Below is a small trained network, with its code and all its weights. Each question gives an input and a class and asks what happens when units are switched off, that is, made to give their printed mean instead of their output.

import numpy as np


def w(rows, s, z=0):
    codes = np.array(rows[::2]) - 128.0
    scale = np.full(codes.shape[1], s)
    scale[-1] = z or s
    return codes * scale


def norm(h):
    return h / np.sqrt((h * h).mean(-1, keepdims=True) + 1e-5)


def f(y):
    return y / 2 * (1 + np.tanh(0.7978845608 * (y + 0.044715 * y**3)))


def log_softmax(a):
    a = a - a.max(-1, keepdims=True)
    return a - np.log(np.exp(a).sum(-1, keepdims=True))


def net(x, mask):
    res = np.array(x, float).reshape(1, 4) / 4 @ E
    u = 0
    for l in range(3):
        y = f(norm(res) @ A[l][:, :-1].T + A[l][:, -1])
        res = res + np.where(mask[u : u + 4], y, B[l][:, -1]) @ B[l][:, :-1]
        u += 4
    return log_softmax(norm(res)[-1] @ U[:, :-1].T + U[:, -1])


A, B = {}, {}
E = w([
[93,211,105,200,182,194,155,66],'x0',
[134,74,143,192,163,176,164,87],'x1',
[114,115,3,85,96,59,163,8],'x2',
[72,109,203,71,160,70,187,109],'x3',
],0.0072)
A[0] = w([
[212,181,4,88,139,76,77,58,118],'0.n1',
[71,150,195,87,143,204,166,133,255],'0.n2',
[86,29,73,103,231,176,96,128,79],'0.n3',
[250,52,115,116,82,2,34,140,189],'0.n4',
],0.0057,0.0028)
B[0] = w([
[74,128,106,150,82,8,147,54,243],'0.n1',
[211,127,139,182,134,80,86,136,231],'0.n2',
[123,86,117,145,101,96,86,123,127],'0.n3',
[179,114,106,74,94,176,130,153,253],'0.n4',
],0.012,0.0044)
A[1] = w([
[112,170,87,75,44,63,28,103,255],'1.n1',
[120,147,171,184,254,254,138,133,116],'1.n2',
[115,92,192,159,180,184,119,100,249],'1.n3',
[140,2,55,197,138,177,179,71,237],'1.n4',
],0.0066,0.003)
B[1] = w([
[1,87,69,196,3,146,177,193,253],'1.n1',
[82,156,235,96,121,96,61,232,205],'1.n2',
[166,168,181,135,203,89,84,30,188],'1.n3',
[187,83,177,115,202,128,179,121,211],'1.n4',
],0.0085,0.0061)
A[2] = w([
[82,197,230,188,181,141,145,168,167],'2.n1',
[186,1,128,60,146,101,190,198,230],'2.n2',
[246,93,31,166,151,197,56,115,106],'2.n3',
[58,92,66,174,179,15,134,113,255],'2.n4',
],0.006,0.0027)
B[2] = w([
[193,188,144,97,146,80,72,188,254],'2.n1',
[102,122,43,59,186,198,122,99,238],'2.n2',
[40,121,66,136,89,102,133,124,131],'2.n3',
[114,210,252,192,135,134,181,107,248],'2.n4',
],0.011,0.0049)
U = w([
[175,99,175,124,253,98,160,25,4],'0',
[134,18,56,73,97,109,85,211,238],'1',
[35,160,118,235,26,30,208,46,42],'2',
[205,153,186,176,189,38,18,211,226],'3',
],0.0069,0.0027)

Each question gives the input, the list of numbers given to net, and the class t.
The units are the neurons (one row each of A and B). Each row of codes is followed by its name. A weight is (code - 128) times the scale printed after its matrix; where a second scale follows, it is the last column's (A, B and U).
mask holds one flag per neuron, layer by layer. A switched-off neuron (its flag False) gives its mean, the last column of its row in B, instead of its output. The means were averaged over made-up inputs and are rounded, as every weight is.
A unit's drop is (log p(t) with every unit on - log p(t) with that unit switched off) / (log p(t) with every unit on - log p(t) with every unit switched off).
The circuit of an input: a set's keep is (log p(t) with only the set's units on - log p(t) with every unit switched off) / (log p(t) with every unit on - log p(t) with every unit switched off). Starting from all 12 units, units are removed one at a time, each time the one whose removal leaves the highest keep (on an exact tie, the one counted first), for as long as the keep stays at least 0.8.
units of the circuit, in order: the units of the circuit, biggest drop first
top k neurons: the k neurons with the biggest drops, biggest first
k most important neurons of layer l: the k neurons of layer l with the biggest drops, biggest first
drop when u is switched off: that unit's drop, to one decimal
input [0,5,4,4], class 0: top 2 neurons	1.n4, 0.n1
input [-5,-1,4,-5], class 2: 2 most important neurons of layer 1	1.n1, 1.n2
input [-1,-4,1,-8], class 2: top neuron	0.n1
input [-7,-1,-8,2], class 1: units of the circuit, in order	2.n4, 2.n2
input [7,4,2,7], class 3: top 2 neurons	0.n1, 1.n2
input [-7,3,-8,-8], class 1: top 3 neurons	0.n4, 2.n4, 2.n3
input [-3,-4,2,-7], class 2: top 2 neurons	0.n1, 1.n1
input [-5,-4,7,-4], class 2: top 2 neurons	0.n1, 2.n4
input [8,7,0,4], class 3: top 3 neurons	1.n2, 0.n1, 2.n1
input [3,7,5,-1], class 0: top 3 neurons	1.n4, 1.n1, 0.n2
input [-8,4,-6,1], class 1: 2 most important neurons of layer 2	2.n2, 2.n4
input [-4,-2,4,-3], class 2: 2 most important neurons of layer 2	2.n4, 2.n1
input [-6,4,6,-8], class 2: top 3 neurons	0.n1, 1.n1, 2.n4
input [-7,4,-6,-1], class 1: top neuron	0.n4
input [-1,-8,7,-7], class 2: top 2 neurons	0.n1, 2.n4
input [0,-3,0,-2], class 2: drop when 0.n1 is switched off	0.2
input [3,5,-2,7], class 3: drop when 0.n1 is switched off	0.2
input [1,5,2,1], class 0: drop when 0.n1 is switched off	0.1
input [-3,6,5,5], class 0: drop when 2.n4 is switched off	0.1
input [-6,6,-2,0], class 1: top neuron	0.n4
